Below is a small trained network, with its code and all its weights. Each question gives an input and a target symbol and asks what happens when units are switched off, that is, made to give their printed mean instead of their output.

import numpy as np


def w(rows, s, z=0):
    codes = np.array(rows[::2]) - 128.0
    scale = np.full(codes.shape[1], s)
    scale[-1] = z or s
    return codes * scale


def f(y):
    return y / 2 * (1 + np.tanh(0.7978845608 * (y + 0.044715 * y**3)))


def softmax(a):
    e = np.exp(a - a.max(-1, keepdims=True))
    return e / e.sum(-1, keepdims=True)


def log_softmax(a):
    a = a - a.max(-1, keepdims=True)
    return a - np.log(np.exp(a).sum(-1, keepdims=True))


def net(x, mask):
    ids = ['ΛΩαβγεζηξτψ'.index(c) for c in x.split()]
    T = len(ids)
    res = E[ids] + P[:T]
    u = 0
    for l in range(3):
        q, k, v = (res @ M[l].T for M in (Q, K, V))
        z = softmax(np.where(np.tri(T) > 0, q @ k.T / 2**0.5, -1e9)) @ v
        res = res + np.where(mask[u], z, O[l][:, -1]) @ O[l][:, :-1]
        u += 1
        y = f(res @ A[l][:, :-1].T + A[l][:, -1])
        res = res + np.where(mask[u : u + 8], y, B[l][:, -1]) @ B[l][:, :-1]
        u += 8
    return log_softmax(res[-1] @ U[:, :-1].T + U[:, -1])


Q, K, V, O, A, B = {}, {}, {}, {}, {}, {}
E = w([
[126,114,144],'Λ',
[89,174,126],'Ω',
[90,232,121],'α',
[200,232,92],'β',
[151,91,126],'γ',
[96,188,159],'ε',
[127,138,124],'ζ',
[177,120,108],'η',
[125,116,150],'ξ',
[175,64,124],'τ',
[51,121,254],'ψ',
],0.014)
P = w([
[65,219,12],'0',
[111,89,145],'1',
[27,30,10],'2',
[170,123,172],'3',
[150,48,46],'4',
[159,121,183],'5',
[127,20,51],'6',
[182,120,176],'7',
[127,17,68],'8',
],0.011)
Q[0] = w([
[223,102,254],'L0H0',
[117,224,35],'L0H0',
],0.0037)
K[0] = w([
[120,224,190],'L0H0',
[213,121,4],'L0H0',
],0.0038)
V[0] = w([
[133,80,34],'L0H0',
[249,145,121],'L0H0',
],0.011)
O[0] = w([
[149,2,21,191],'L0H0',
[207,120,190,2],'L0H0',
],0.0097,0.0023)
A[0] = w([
[64,148,90,158],'L0N0',
[109,244,118,103],'L0N1',
[193,124,173,252],'L0N2',
[92,61,219,41],'L0N3',
[86,63,115,168],'L0N4',
[96,181,175,80],'L0N5',
[141,181,124,101],'L0N6',
[190,70,87,213],'L0N7',
],0.011,0.0037)
B[0] = w([
[154,143,146,223],'L0N0',
[122,182,132,211],'L0N1',
[25,103,168,190],'L0N2',
[133,134,73,136],'L0N3',
[155,255,95,215],'L0N4',
[76,84,137,164],'L0N5',
[171,82,137,143],'L0N6',
[51,178,180,254],'L0N7',
],0.0081,0.0057)
Q[1] = w([
[89,128,39],'L1H0',
[254,153,145],'L1H0',
],0.0072)
K[1] = w([
[190,213,186],'L1H0',
[254,131,83],'L1H0',
],0.006)
V[1] = w([
[163,152,27],'L1H0',
[44,128,254],'L1H0',
],0.0054)
O[1] = w([
[36,255,248,197],'L1H0',
[215,58,176,253],'L1H0',
],0.0066,0.0021)
A[1] = w([
[34,120,214,155],'L1N0',
[144,100,76,253],'L1N1',
[49,106,49,144],'L1N2',
[155,139,125,87],'L1N3',
[121,143,168,112],'L1N4',
[179,193,134,79],'L1N5',
[128,47,169,121],'L1N6',
[151,220,249,145],'L1N7',
],0.011,0.0075)
B[1] = w([
[240,133,126,248],'L1N0',
[156,165,255,186],'L1N1',
[116,220,123,207],'L1N2',
[59,35,94,111],'L1N3',
[144,97,152,144],'L1N4',
[121,87,51,135],'L1N5',
[44,136,107,137],'L1N6',
[168,44,96,255],'L1N7',
],0.0099,0.0078)
Q[2] = w([
[45,129,2],'L2H0',
[96,201,115],'L2H0',
],0.0091)
K[2] = w([
[71,253,123],'L2H0',
[189,74,30],'L2H0',
],0.0037)
V[2] = w([
[172,204,46],'L2H0',
[44,254,250],'L2H0',
],0.0077)
O[2] = w([
[98,2,150,243],'L2H0',
[118,109,220,3],'L2H0',
],0.0095,0.0054)
A[2] = w([
[177,73,121,254],'L2N0',
[146,64,65,212],'L2N1',
[132,121,172,127],'L2N2',
[109,178,48,64],'L2N3',
[251,103,192,207],'L2N4',
[218,66,105,20],'L2N5',
[147,145,176,111],'L2N6',
[186,73,158,199],'L2N7',
],0.013,0.0093)
B[2] = w([
[38,155,174,227],'L2N0',
[90,217,152,206],'L2N1',
[221,28,64,135],'L2N2',
[194,100,77,147],'L2N3',
[122,23,67,249],'L2N4',
[255,95,177,191],'L2N5',
[184,132,158,138],'L2N6',
[87,118,101,202],'L2N7',
],0.0078,0.016)
U = w([
[126,144,168,37],'Λ',
[54,78,101,226],'Ω',
[67,151,85,38],'α',
[116,163,4,1],'β',
[130,143,179,43],'γ',
[81,205,109,238],'ε',
[114,139,167,27],'ζ',
[155,166,198,166],'η',
[109,159,178,119],'ξ',
[171,156,205,100],'τ',
[209,93,109,144],'ψ',
],0.013,0.0059)

Each question gives the input, a string of symbols that net reads in full, and the target symbol t.
The units are the heads (2 rows each of Q, K, V and O) and the neurons (one row each of A and B). Each row of codes is followed by its name. A weight is (code - 128) times the scale printed after its matrix; where a second scale follows, it is the last column's (O, A, B and U).
mask holds one flag per unit, layer by layer, with each layer's heads first. A switched-off unit (its flag False) gives its mean, the last column of its rows in O or B, instead of its output. The means were averaged over made-up inputs and are rounded, as every weight is.
A unit's drop is (log p(t) with every unit on - log p(t) with that unit switched off) / (log p(t) with every unit on - log p(t) with every unit switched off).
The circuit of an input: a set's keep is (log p(t) with only the set's units on - log p(t) with every unit switched off) / (log p(t) with every unit on - log p(t) with every unit switched off). Starting from the 12 units with the biggest drops (on a tie, the unit counted first), units are removed one at a time, each time the one whose removal leaves the highest keep (on an exact tie, the one counted first), for as long as the keep stays at least 0.8.
units of the circuit, in order: the units of the circuit, biggest drop first
most important unit: the unit with the biggest drop
k most important neurons: the k neurons with the biggest drops, biggest first
k most important neurons of layer l: the k neurons of layer l with the biggest drops, biggest first
input ξ τ ξ β ε β α, target β: 2 most important neurons -> L1N1, L1N7
input Ω α ε ε β η, target Ω: units of the circuit, in order -> L2N0, L2N4
input ξ ξ ε β η ε ψ, target β: 3 most important neurons -> L1N7, L1N2, L1N1
input ε ε η ε β α ξ, target ε: 4 most important neurons of layer 1 -> L1N7, L1N0, L1N2, L1N1
input ξ γ τ β α ε τ, target β: 2 most important neurons of layer 0 -> L0N4, L0N6
input ε ε ε ψ ψ ξ, target Ω: 3 most important neurons of layer 0 -> L0N5, L0N3, L0N4
input η τ β, target η: most important neuron of layer 2 -> L2N4
input Ω α β ε ε ε α, target ε: 3 most important neurons -> L1N1, L1N7, L2N4
input τ ε ε α β ε ξ η ε, target ε: units of the circuit, in order -> L1N7, L2N4
input ε ε ε ε β, target ε: 4 most important neurons -> L1N7, L1N0, L2N4, L0N7
input ψ ε Λ ξ, target Ω: units of the circuit, in order -> L2N5, L2N4
input ε ε Ω ε β ε Λ, target ε: 4 most important neurons -> L1N7, L2N4, L1N0, L2N5
input ξ ε ψ ε ψ, target ε: 3 most important neurons of layer 2 -> L2N4, L2N5, L2N2
input Ω ε ψ ε τ β ζ γ, target Ω: 2 most important neurons of layer 0 -> L0N0, L0N1
input ε η β η ψ α ε Λ, target Ω: 4 most important neurons of layer 2 -> L2N4, L2N0, L2N7, L2N3
input ε ε ε ε τ ε ε ψ, target Ω: 4 most important neurons -> L0N5, L1N6, L0N4, L0N2
input β τ Λ, target β: units of the circuit, in order -> L0N4, L0H0
input η ε α ε ε ξ η β, target Ω: 2 most important neurons of layer 2 -> L2N0, L2N4
input ξ ε α ε β ψ Ω, target ε: most important unit -> L1N1
input η ξ ε, target η: units of the circuit, in order -> L2H0, L2N4, L1N7
input ε ζ ε η, target Ω: most important unit -> L2N4
input α ε η ε γ, target ε: units of the circuit, in order -> L1N7, L2N4, L0N7
input ε ε ε ε β ε τ ε Ω, target ε: units of the circuit, in order -> L2N4, L1N7
input β ε τ, target β: 2 most important neurons -> L1N7, L1N5
input ε ε η β ε β α ξ α, target β: 3 most important neurons -> L1N7, L1N1, L1N2
input τ η ξ ε β ε ε τ τ, target ε: 2 most important neurons -> L1N7, L2N5
input β β ξ, target β: 3 most important neurons of layer 1 -> L1N7, L1N5, L1N2
input ε α ε β, target Ω: most important unit -> L2N0
input β ε ξ, target β: 4 most important neurons of layer 1 -> L1N7, L1N5, L1N1, L1N2
input ζ Λ ε β η β, target ψ: 4 most important neurons -> L2N5, L0N2, L1N0, L0N4
